Below are the code and all the weights of a small trained network. Each question names an input and a class and asks about switching units off, where a switched-off unit gives its printed mean instead of its output.

import numpy as np


def w(rows, s, z=0):
    codes = np.array(rows[::2]) - 128.0
    scale = np.full(codes.shape[1], s)
    scale[-1] = z or s
    return codes * scale


def f(y):
    return np.maximum(y, 0)


def log_softmax(a):
    a = a - a.max(-1, keepdims=True)
    return a - np.log(np.exp(a).sum(-1, keepdims=True))


def net(x, mask):
    res = np.array(x, float).reshape(1, 4) / 4 @ E
    y = f(res @ A[0][:, :-1].T + A[0][:, -1])
    res = res + np.where(mask, y, B[0][:, -1]) @ B[0][:, :-1]
    return log_softmax(res[-1] @ U[:, :-1].T + U[:, -1])


A, B = {}, {}
E = w([
[123,254,102,164,157,176],'x0',
[155,86,98,115,146,252],'x1',
[96,106,82,224,97,148],'x2',
[99,78,112,133,253,99],'x3',
],0.0094)
A[0] = w([
[111,75,154,106,97,117,163],'neuron 0',
[125,101,106,219,134,134,96],'neuron 1',
[112,97,117,158,252,105,96],'neuron 2',
[127,138,153,107,138,127,99],'neuron 3',
[137,129,143,144,133,85,112],'neuron 4',
[123,170,137,132,133,136,181],'neuron 5',
[136,122,127,146,117,126,245],'neuron 6',
[124,149,120,66,136,130,164],'neuron 7',
[120,158,123,157,115,30,80],'neuron 8',
[124,72,137,136,117,122,97],'neuron 9',
[119,100,127,119,126,159,84],'neuron 10',
[129,205,121,164,158,147,105],'neuron 11',
[152,156,147,28,149,136,122],'neuron 12',
[106,108,96,207,85,137,116],'neuron 13',
[151,87,114,109,137,239,102],'neuron 14',
[154,53,119,123,94,90,88],'neuron 15',
[120,150,137,145,108,62,107],'neuron 16',
[127,174,130,145,159,149,72],'neuron 17',
[124,103,131,201,123,138,129],'neuron 18',
[161,154,111,146,149,129,83],'neuron 19',
[143,147,138,111,59,139,69],'neuron 20',
[135,153,133,105,28,152,89],'neuron 21',
],0.021,0.011)
B[0] = w([
[109,161,74,98,105,93,208],'neuron 0',
[162,140,191,92,121,136,208],'neuron 1',
[192,105,99,223,91,110,248],'neuron 2',
[113,87,170,114,98,126,142],'neuron 3',
[107,143,140,143,151,146,165],'neuron 4',
[95,147,73,114,109,85,198],'neuron 5',
[73,149,51,135,191,3,226],'neuron 6',
[114,128,154,99,136,78,177],'neuron 7',
[83,112,160,154,175,193,223],'neuron 8',
[120,111,132,100,81,170,174],'neuron 9',
[110,137,139,141,111,163,154],'neuron 10',
[131,143,91,80,81,169,223],'neuron 11',
[149,150,218,96,126,131,202],'neuron 12',
[158,118,204,91,125,122,233],'neuron 13',
[48,134,132,168,198,166,244],'neuron 14',
[136,140,114,82,58,178,201],'neuron 15',
[88,122,129,145,177,156,201],'neuron 16',
[121,113,143,98,53,178,170],'neuron 17',
[107,141,171,110,127,85,198],'neuron 18',
[120,103,142,103,83,158,149],'neuron 19',
[181,122,137,196,98,155,185],'neuron 20',
[189,78,111,202,97,127,227],'neuron 21',
],0.038,0.014)
U = w([
[164,68,132,193,79,86,184],'0',
[50,110,153,149,153,154,149],'1',
[98,123,94,59,36,129,119],'2',
[152,113,244,78,114,56,163],'3',
[112,126,83,105,148,16,253],'4',
[254,108,152,54,201,121,50],'5',
[189,106,80,104,202,123,36],'6',
[211,125,139,47,191,122,43],'7',
],0.0086,0.006)

Each question gives the input, the list of numbers given to net, and the class t.
The units are the neurons (one row each of A and B). Each row of codes is followed by its name. A weight is (code - 128) times the scale printed after its matrix; where a second scale follows, it is the last column's (A, B and U).
mask holds one flag per neuron, in row order. A switched-off neuron (its flag False) gives its mean, the last column of its row in B, instead of its output. The means were averaged over made-up inputs and are rounded, as every weight is.
A unit's drop is (log p(t) with every unit on - log p(t) with that unit switched off) / (log p(t) with every unit on - log p(t) with every unit switched off).
The circuit of an input: a set's keep is (log p(t) with only the set's units on - log p(t) with every unit switched off) / (log p(t) with every unit on - log p(t) with every unit switched off). Starting from the 12 units with the biggest drops (on a tie, the unit counted first), units are removed one at a time, each time the one whose removal leaves the highest keep (on an exact tie, the one counted first), for as long as the keep stays at least 0.8.
units of the circuit, in order: the units of the circuit, biggest drop first
most important unit: the unit with the biggest drop
k most important neurons: the k neurons with the biggest drops, biggest first
drop when u is switched off: that unit's drop, to one decimal
input [5,3,5,8], class 0: most important unit : neuron 2
input [-3,5,7,-5], class 3: 2 most important neurons : (neuron 13; neuron 2)
input [3,2,1,-1], class 4: 2 most important neurons : (neuron 15; neuron 8)
input [5,7,-8,-4], class 3: 2 most important neurons : (neuron 12; neuron 7)
input [6,4,-3,-6], class 0: 4 most important neurons : (neuron 21; neuron 20; neuron 15; neuron 0)
input [0,3,-4,1], class 3: 3 most important neurons : (neuron 12; neuron 8; neuron 6)
input [-5,1,-4,-3], class 2: 2 most important neurons : (neuron 13; neuron 0)
input [7,-1,-5,7], class 0: 4 most important neurons : (neuron 2; neuron 15; neuron 0; neuron 9)
input [-8,-3,-6,1], class 2: 2 most important neurons : (neuron 15; neuron 0)
input [5,-3,-7,5], class 3: 3 most important neurons : (neuron 12; neuron 21; neuron 7)
input [0,3,-2,-3], class 4: 2 most important neurons : (neuron 8; neuron 2)
input [1,-1,-4,4], class 0: 2 most important neurons : (neuron 2; neuron 13)
input [2,-7,8,-2], class 3: 2 most important neurons : (neuron 13; neuron 14)
input [5,1,7,-3], class 3: units of the circuit, in order : (neuron 13)
input [1,-4,-2,-1], class 1: drop when neuron 8 is switched off : 1.2
input [-8,0,7,1], class 2: drop when neuron 15 is switched off : 1.8
input [7,4,-3,5], class 2: drop when neuron 19 is switched off : 0.0
